Below are the code and all the weights of a small trained network. Each question names an input and a target symbol and asks about switching units off, where a switched-off unit gives its printed mean instead of its output.

import numpy as np


def w(rows, s, z=0):
    codes = np.array(rows[::2]) - 128.0
    scale = np.full(codes.shape[1], s)
    scale[-1] = z or s
    return codes * scale


def f(y):
    return y / 2 * (1 + np.tanh(0.7978845608 * (y + 0.044715 * y**3)))


def softmax(a):
    e = np.exp(a - a.max(-1, keepdims=True))
    return e / e.sum(-1, keepdims=True)


def log_softmax(a):
    a = a - a.max(-1, keepdims=True)
    return a - np.log(np.exp(a).sum(-1, keepdims=True))


def net(x, mask):
    ids = ['βγεζθλμξστφψ'.index(c) for c in x.split()]
    T = len(ids)
    res = E[ids] + P[:T]
    u = 0
    for l in range(3):
        q, k, v = (res @ M[l].T for M in (Q, K, V))
        z = softmax(np.where(np.tri(T) > 0, q @ k.T / 2**0.5, -1e9)) @ v
        res = res + np.where(mask[u], z, O[l][:, -1]) @ O[l][:, :-1]
        u += 1
        y = f(res @ A[l][:, :-1].T + A[l][:, -1])
        res = res + np.where(mask[u : u + 4], y, B[l][:, -1]) @ B[l][:, :-1]
        u += 4
    return log_softmax(res[-1] @ U[:, :-1].T + U[:, -1])


Q, K, V, O, A, B = {}, {}, {}, {}, {}, {}
E = w([
[119,98,156,102,136],'β',
[148,135,80,97,122],'γ',
[224,99,156,155,171],'ε',
[161,141,117,216,181],'ζ',
[167,101,115,123,111],'θ',
[174,155,79,74,122],'λ',
[127,75,209,184,130],'μ',
[118,138,33,153,248],'ξ',
[203,158,210,169,159],'σ',
[152,81,69,170,121],'τ',
[136,149,170,54,144],'φ',
[138,96,107,130,133],'ψ',
],0.014)
P = w([
[116,208,148,142,60],'0',
[201,3,133,46,174],'1',
[101,213,138,157,60],'2',
[158,49,114,65,223],'3',
[109,226,133,161,56],'4',
[142,83,86,47,239],'5',
],0.0057)
Q[0] = w([
[118,136,179,208,140],'L0H1',
[154,106,57,155,255],'L0H1',
],0.0098)
K[0] = w([
[125,135,241,236,76],'L0H1',
[3,233,2,160,185],'L0H1',
],0.0051)
V[0] = w([
[139,248,229,251,68],'L0H1',
[86,226,170,227,37],'L0H1',
],0.0028)
O[0] = w([
[109,254,125,55,116,30],'L0H1',
[34,162,98,245,225,6],'L0H1',
],0.0056,0.0013)
A[0] = w([
[93,171,57,36,254,255],'L0N1',
[244,138,85,24,43,207],'L0N2',
[60,182,27,223,161,123],'L0N3',
[216,94,99,102,162,85],'L0N4',
],0.0045,0.0023)
B[0] = w([
[92,135,104,2,206,253],'L0N1',
[153,40,102,123,11,151],'L0N2',
[94,145,68,181,149,179],'L0N3',
[29,108,159,190,242,165],'L0N4',
],0.0055,0.0047)
Q[1] = w([
[198,41,177,98,89],'L1H1',
[102,160,86,2,115],'L1H1',
],0.0042)
K[1] = w([
[118,144,224,138,51],'L1H1',
[210,91,84,3,141],'L1H1',
],0.0046)
V[1] = w([
[116,27,186,254,52],'L1H1',
[39,93,71,154,215],'L1H1',
],0.003)
O[1] = w([
[7,114,156,203,222,27],'L1H1',
[82,253,36,169,138,255],'L1H1',
],0.0058,0.0024)
A[1] = w([
[126,117,124,107,169,116],'L1N1',
[177,254,115,133,166,160],'L1N2',
[154,142,124,189,127,195],'L1N3',
[85,186,129,211,33,253],'L1N4',
],0.0092,0.0023)
B[1] = w([
[92,104,118,76,87,186],'L1N1',
[180,221,145,168,166,253],'L1N2',
[173,148,99,203,132,163],'L1N3',
[2,149,130,173,53,178],'L1N4',
],0.0086,0.0057)
Q[2] = w([
[219,133,157,133,164],'L2H1',
[3,174,179,80,35],'L2H1',
],0.005)
K[2] = w([
[231,115,71,121,190],'L2H1',
[121,152,153,81,2],'L2H1',
],0.0051)
V[2] = w([
[143,104,89,214,193],'L2H1',
[122,190,153,172,2],'L2H1',
],0.0039)
O[2] = w([
[118,43,147,102,255,253],'L2H1',
[81,87,124,143,110,49],'L2H1',
],0.0088,0.0033)
A[2] = w([
[146,65,152,122,108,95],'L2N1',
[81,185,254,150,65,58],'L2N2',
[69,69,156,166,101,250],'L2N3',
[66,79,86,45,123,84],'L2N4',
],0.0084,0.002)
B[2] = w([
[110,136,140,145,189,151],'L2N1',
[81,160,254,79,130,253],'L2N2',
[113,90,43,113,173,221],'L2N3',
[173,103,195,254,117,247],'L2N4',
],0.0089,0.0031)
U = w([
[109,123,138,61,103,144],'β',
[129,128,103,94,81,121],'γ',
[254,21,205,191,152,203],'ε',
[116,145,139,234,131,4],'ζ',
[117,115,112,100,95,117],'θ',
[159,130,106,79,71,139],'λ',
[30,124,158,66,136,125],'μ',
[120,135,95,38,211,180],'ξ',
[157,156,211,99,129,4],'σ',
[68,84,34,149,90,120],'τ',
[146,155,157,3,85,145],'φ',
[107,115,98,101,97,119],'ψ',
],0.0063,0.0041)

Each question gives the input, a string of symbols that net reads in full, and the target symbol t.
The units are the heads (2 rows each of Q, K, V and O) and the neurons (one row each of A and B). Each row of codes is followed by its name. A weight is (code - 128) times the scale printed after its matrix; where a second scale follows, it is the last column's (O, A, B and U).
mask holds one flag per unit, layer by layer, with each layer's heads first. A switched-off unit (its flag False) gives its mean, the last column of its rows in O or B, instead of its output. The means were averaged over made-up inputs and are rounded, as every weight is.
A unit's drop is (log p(t) with every unit on - log p(t) with that unit switched off) / (log p(t) with every unit on - log p(t) with every unit switched off).
The circuit of an input: a set's keep is (log p(t) with only the set's units on - log p(t) with every unit switched off) / (log p(t) with every unit on - log p(t) with every unit switched off). Starting from the 12 units with the biggest drops (on a tie, the unit counted first), units are removed one at a time, each time the one whose removal leaves the highest keep (on an exact tie, the one counted first), for as long as the keep stays at least 0.8.
units of the circuit, in order: the units of the circuit, biggest drop first
top k neurons: the k neurons with the biggest drops, biggest first
k most important neurons of layer l: the k neurons of layer l with the biggest drops, biggest first
drop of u: that unit's drop, to one decimal
input ξ ζ φ ζ τ, target τ: top neuron : (L1N4)
input ξ ξ φ γ, target ε: units of the circuit, in order : (L2N4 L1N2 L0H1 L0N2)
input ξ τ ξ ψ, target ε: top 3 neurons : (L1N2 L2N4 L1N4)
input σ σ σ, target σ: units of the circuit, in order : (L2N2 L0H1 L1N2)
input ζ ξ τ, target τ: 2 most important neurons of layer 1 : (L1N4 L1N2)
input φ μ ψ ξ μ, target μ: top 2 neurons : (L2N2 L1N4)
input μ ξ ξ γ ζ, target ζ: 2 most important neurons of layer 0 : (L0N1 L0N3)
input σ ζ ζ, target ζ: 3 most important neurons of layer 1 : (L1N2 L1N3 L1N4)
input ζ θ ξ μ μ β, target ε: top 3 neurons : (L2N4 L1N2 L1N4)
input θ ξ ξ μ ξ φ, target ε: top 3 neurons : (L2N4 L1N2 L0N2)
input φ μ ζ ξ, target ε: top 3 neurons : (L2N4 L1N2 L1N1)
input ε ξ β ε φ θ, target ε: top 2 neurons : (L1N2 L2N4)
input ψ ψ ξ ζ σ, target σ: drop of L1N4 : 0.3
input ζ ξ ξ ξ μ β, target ε: drop of L0N1 : 0.0
input σ σ ξ λ, target ε: drop of L0N2 : 0.3
input μ μ ζ φ, target ε: drop of L1N2 : 0.4
input τ ε β γ, target ε: 2 most important neurons of layer 0 : (L0N2 L0N1)
input ξ μ ζ ζ ξ θ, target ε: most important neuron of layer 1 : (L1N2)
